Below are the code and all the weights of a small trained network. Each question names an input and a target symbol and asks about switching units off, where a switched-off unit gives its printed mean instead of its output.

import numpy as np


def w(rows, s, z=0):
    codes = np.array(rows[::2]) - 128.0
    scale = np.full(codes.shape[1], s)
    scale[-1] = z or s
    return codes * scale


def f(y):
    return np.maximum(y, 0)


def softmax(a):
    e = np.exp(a - a.max(-1, keepdims=True))
    return e / e.sum(-1, keepdims=True)


def log_softmax(a):
    a = a - a.max(-1, keepdims=True)
    return a - np.log(np.exp(a).sum(-1, keepdims=True))


def net(x, mask):
    ids = ['αγδελμξφψω'.index(c) for c in x.split()]
    T = len(ids)
    res = E[ids] + P[:T]
    u = 0
    for l in range(2):
        q, k, v = (res @ M[l].T for M in (Q, K, V))
        z = softmax(np.where(np.tri(T) > 0, q @ k.T / 4**0.5, -1e9)) @ v
        res = res + np.where(mask[u], z, O[l][:, -1]) @ O[l][:, :-1]
        u += 1
        y = f(res @ A[l][:, :-1].T + A[l][:, -1])
        res = res + np.where(mask[u : u + 12], y, B[l][:, -1]) @ B[l][:, :-1]
        u += 12
    return log_softmax(res[-1] @ U[:, :-1].T + U[:, -1])


Q, K, V, O, A, B = {}, {}, {}, {}, {}, {}
E = w([
[128,166,184,125,202,127,174,84,151,176],'α',
[143,242,147,144,162,144,140,78,115,99],'γ',
[142,129,99,106,155,186,80,133,109,73],'δ',
[160,137,145,154,120,138,123,180,58,155],'ε',
[121,148,124,144,76,117,170,119,129,93],'λ',
[106,186,160,141,104,139,92,199,170,167],'μ',
[164,136,64,135,146,125,156,142,125,111],'ξ',
[205,93,209,121,152,109,119,151,147,83],'φ',
[93,66,168,126,99,172,97,109,138,141],'ψ',
[150,255,132,128,139,144,142,66,124,95],'ω',
],0.016)
P = w([
[137,139,104,255,171,150,90,98,135,106],'0',
[179,145,85,212,135,162,101,100,124,130],'1',
[175,147,92,191,130,161,110,112,138,132],'2',
[164,147,98,171,122,157,120,120,145,130],'3',
[153,149,109,155,121,154,128,126,140,123],'4',
[143,149,118,142,125,145,130,139,132,121],'5',
[133,150,124,125,122,147,142,145,127,118],'6',
[122,153,131,111,119,138,144,150,117,114],'7',
[99,153,139,97,118,135,140,148,103,104],'8',
[83,153,146,87,121,126,144,154,89,103],'9',
[77,149,147,67,124,122,150,160,83,99],'10',
[65,157,157,55,113,119,155,161,73,103],'11',
],0.009)
Q[0] = w([
[92,100,147,109,158,55,154,106,125,168],'L0H1',
[128,110,107,132,111,124,149,138,89,108],'L0H1',
[125,254,160,135,133,157,135,75,132,102],'L0H1',
[136,216,132,144,122,170,154,115,98,79],'L0H1',
],0.016)
K[0] = w([
[96,131,150,186,152,151,105,75,116,109],'L0H1',
[103,170,128,170,84,134,104,160,155,136],'L0H1',
[70,115,159,8,132,106,155,151,64,118],'L0H1',
[75,142,155,17,117,93,147,178,112,132],'L0H1',
],0.013)
V[0] = w([
[98,107,120,133,110,191,1,155,123,111],'L0H1',
[8,114,135,113,76,145,153,128,211,164],'L0H1',
[163,73,86,168,60,110,176,141,112,79],'L0H1',
[108,99,105,84,139,183,138,8,86,56],'L0H1',
],0.0075)
O[0] = w([
[227,180,128,166,65,160,107,143,104,129,171],'L0H1',
[140,109,28,94,116,166,177,139,148,186,60],'L0H1',
[65,81,113,161,122,122,153,214,112,64,249],'L0H1',
[78,148,131,183,123,181,108,101,254,86,122],'L0H1',
],0.0078,0.002)
A[0] = w([
[114,55,102,90,162,198,97,158,69,119,166],'L0N1',
[126,150,103,123,77,137,190,130,117,77,148],'L0N2',
[157,180,84,113,69,99,178,92,112,142,129],'L0N3',
[160,124,125,86,141,189,57,146,87,95,198],'L0N4',
[136,83,110,35,199,140,132,176,146,64,95],'L0N5',
[147,171,197,134,185,61,119,154,109,254,251],'L0N6',
[72,179,135,79,201,104,103,113,85,85,32],'L0N7',
[77,57,108,159,164,129,100,137,159,67,106],'L0N8',
[222,167,231,74,154,106,114,19,129,141,68],'L0N9',
[93,111,132,154,82,106,171,152,222,99,172],'L0N10',
[147,182,56,154,231,146,182,97,187,189,204],'L0N11',
[104,134,79,41,101,177,121,220,145,103,129],'L0N12',
],0.0061,0.0022)
B[0] = w([
[93,113,102,118,166,124,78,161,152,186,184],'L0N1',
[100,145,101,142,122,81,132,126,88,95,253],'L0N2',
[158,156,83,117,101,137,163,75,87,123,199],'L0N3',
[135,121,117,114,167,147,87,163,117,154,244],'L0N4',
[107,136,157,24,126,108,94,152,187,112,166],'L0N5',
[100,148,206,178,155,145,198,145,151,164,213],'L0N6',
[93,101,143,52,88,56,130,157,130,95,164],'L0N7',
[173,146,101,143,174,170,119,106,175,123,197],'L0N8',
[200,130,183,151,160,120,69,86,207,197,194],'L0N9',
[130,141,181,166,207,128,146,147,96,140,235],'L0N10',
[121,80,80,254,187,133,174,87,142,99,175],'L0N11',
[32,145,113,57,100,101,118,142,138,147,221],'L0N12',
],0.0069,0.0038)
Q[1] = w([
[115,185,196,184,65,98,221,127,74,108],'L1H1',
[138,250,86,96,123,193,38,248,104,86],'L1H1',
[123,117,98,128,46,115,181,156,199,187],'L1H1',
[164,37,49,105,218,101,125,19,58,2],'L1H1',
],0.0052)
K[1] = w([
[112,115,138,116,30,75,254,136,100,131],'L1H1',
[131,134,43,43,137,169,59,187,51,96],'L1H1',
[162,157,71,152,103,98,154,69,100,163],'L1H1',
[63,147,194,208,178,139,103,173,171,31],'L1H1',
],0.0066)
V[1] = w([
[153,123,118,55,66,69,161,83,62,139],'L1H1',
[2,119,139,92,67,88,127,191,153,62],'L1H1',
[148,136,153,222,144,158,168,148,147,109],'L1H1',
[99,97,152,63,187,106,104,167,138,175],'L1H1',
],0.0052)
O[1] = w([
[128,156,123,170,177,150,68,108,245,57,3],'L1H1',
[254,172,112,205,138,108,110,138,109,196,105],'L1H1',
[105,77,154,66,120,21,135,143,96,168,238],'L1H1',
[185,68,212,186,45,190,137,80,106,95,55],'L1H1',
],0.0054,0.0045)
A[1] = w([
[67,156,131,131,79,127,165,127,130,89,245],'L1N1',
[102,144,120,176,140,175,97,105,155,133,255],'L1N2',
[90,154,90,128,183,170,75,161,210,109,87],'L1N3',
[122,97,181,134,111,175,96,144,162,118,169],'L1N4',
[138,125,133,203,98,76,149,151,108,165,235],'L1N5',
[135,131,116,127,139,144,113,191,84,163,32],'L1N6',
[229,174,157,140,139,103,117,109,130,136,34],'L1N7',
[145,152,161,175,145,77,85,98,254,127,126],'L1N8',
[67,87,192,81,104,112,130,123,138,159,200],'L1N9',
[142,138,163,74,140,104,163,110,160,168,45],'L1N10',
[216,165,111,182,132,179,95,98,136,97,87],'L1N11',
[146,143,73,158,102,106,164,108,101,110,226],'L1N12',
],0.0087,0.0019)
B[1] = w([
[183,77,108,139,181,112,168,129,79,88,253],'L1N1',
[123,60,52,172,96,150,123,146,145,162,167],'L1N2',
[101,76,80,123,184,111,182,86,197,160,186],'L1N3',
[194,73,64,177,190,124,158,134,121,109,183],'L1N4',
[84,206,164,45,156,110,131,105,95,120,240],'L1N5',
[82,123,148,111,73,139,86,132,123,202,191],'L1N6',
[170,220,133,109,127,170,93,161,225,103,163],'L1N7',
[36,102,142,94,56,42,45,153,217,84,173],'L1N8',
[194,73,97,198,84,161,159,128,64,122,214],'L1N9',
[143,110,176,67,133,149,130,64,139,142,173],'L1N10',
[172,88,118,247,2,235,213,132,97,153,163],'L1N11',
[121,126,97,137,173,83,153,165,130,81,232],'L1N12',
],0.0066,0.0056)
U = w([
[106,100,147,101,134,152,164,74,140,140,56],'α',
[92,130,138,136,109,112,80,114,129,115,50],'γ',
[112,140,134,164,48,133,129,134,149,105,65],'δ',
[98,186,182,89,97,141,88,161,79,178,148],'ε',
[130,144,89,132,173,87,164,146,93,71,225],'λ',
[179,164,131,137,172,159,143,108,127,148,5],'μ',
[96,142,123,104,114,139,113,120,147,128,71],'ξ',
[194,109,184,94,136,111,94,171,150,90,91],'φ',
[197,61,80,254,106,176,144,151,91,162,202],'ψ',
[66,123,74,72,145,112,82,145,200,157,130],'ω',
],0.0074,0.0026)

Each question gives the input, a string of symbols that net reads in full, and the target symbol t.
The units are the heads (4 rows each of Q, K, V and O) and the neurons (one row each of A and B). Each row of codes is followed by its name. A weight is (code - 128) times the scale printed after its matrix; where a second scale follows, it is the last column's (O, A, B and U).
mask holds one flag per unit, layer by layer, with each layer's heads first. A switched-off unit (its flag False) gives its mean, the last column of its rows in O or B, instead of its output. The means were averaged over made-up inputs and are rounded, as every weight is.
A unit's drop is (log p(t) with every unit on - log p(t) with that unit switched off) / (log p(t) with every unit on - log p(t) with every unit switched off).
The circuit of an input: a set's keep is (log p(t) with only the set's units on - log p(t) with every unit switched off) / (log p(t) with every unit on - log p(t) with every unit switched off). Starting from the 12 units with the biggest drops (on a tie, the unit counted first), units are removed one at a time, each time the one whose removal leaves the highest keep (on an exact tie, the one counted first), for as long as the keep stays at least 0.8.
circuit, biggest first: the units of the circuit, biggest drop first
k most important neurons: the k neurons with the biggest drops, biggest first
top k neurons in layer l: the k neurons of layer l with the biggest drops, biggest first
drop when u is switched off: that unit's drop, to one decimal
input ω λ λ λ ε λ λ δ ω, target δ: 3 most important neurons	L1N11; L1N8; L0N9
input ξ μ φ, target φ: circuit, biggest first	L0N9; L0H1; L1N7
input μ λ δ λ ω λ λ λ λ α, target α: 3 most important neurons	L1N10; L0N6; L0N11
input λ δ μ μ δ μ δ, target ε: circuit, biggest first	L0H1; L1N6; L1N1
input λ φ μ λ λ δ λ μ δ ξ μ, target ψ: 2 most important neurons	L1N4; L1N2
input λ δ μ δ δ δ μ, target ψ: top neuron in layer 0	L0N4
input δ λ μ μ μ ψ μ λ λ ε μ ψ, target ψ: circuit, biggest first	L1N9; L1N5
input λ λ ε μ λ ψ μ ω, target μ: 3 most important neurons	L0N9; L1N7; L0N3
input ψ λ ω ψ ω, target ψ: circuit, biggest first	L1N11; L0H1
input λ ψ ε δ μ ε δ λ μ λ ψ ω, target ψ: circuit, biggest first	L0H1; L1N11; L0N11; L1H1
input μ μ λ α λ ξ λ λ λ ξ δ μ, target ω: circuit, biggest first	L1H1; L0H1; L0N3; L1N3
input ξ ξ λ ψ ξ λ μ λ λ α γ, target α: 4 most important neurons	L0N11; L0N6; L0N9; L1N10
input ε δ μ γ, target μ: 3 most important neurons	L0N9; L0N3; L1N7
input λ α ω, target α: 3 most important neurons	L0N11; L0N9; L0N6
input λ α ξ ε α α, target α: circuit, biggest first	L1H1; L0H1; L1N10; L0N6
input ω λ ε ξ ω ω, target ω: circuit, biggest first	L0H1; L1N8; L0N9
input α ξ λ λ μ ψ δ ω δ γ, target δ: 2 most important neurons	L1N8; L1N11
input λ α δ ψ ψ α γ, target α: 2 most important neurons	L0N9; L0N11
input μ μ λ λ μ δ ξ λ δ γ, target δ: top 2 neurons in layer 0	L0N9; L0N12
input λ ψ γ, target ψ: circuit, biggest first	L1N11; L0H1
input δ λ λ λ λ λ ε, target ε: 2 most important neurons	L1N6; L1N5
input λ λ ω γ, target ω: top 2 neurons in layer 1	L1N8; L1N9
input λ λ δ μ δ, target ε: top neuron in layer 0	L0N8
input λ ξ ε λ μ λ ψ ψ λ δ, target ψ: top 2 neurons in layer 1	L1N11; L1N5
input λ ψ λ μ, target ε: drop when L0H1 is switched off	1.2
input λ δ δ λ ψ ω α ξ ω δ, target ω: drop when L0N10 is switched off	0.2
input λ λ ψ λ μ λ ξ λ ξ δ δ, target ψ: drop when L1H1 is switched off	1.4
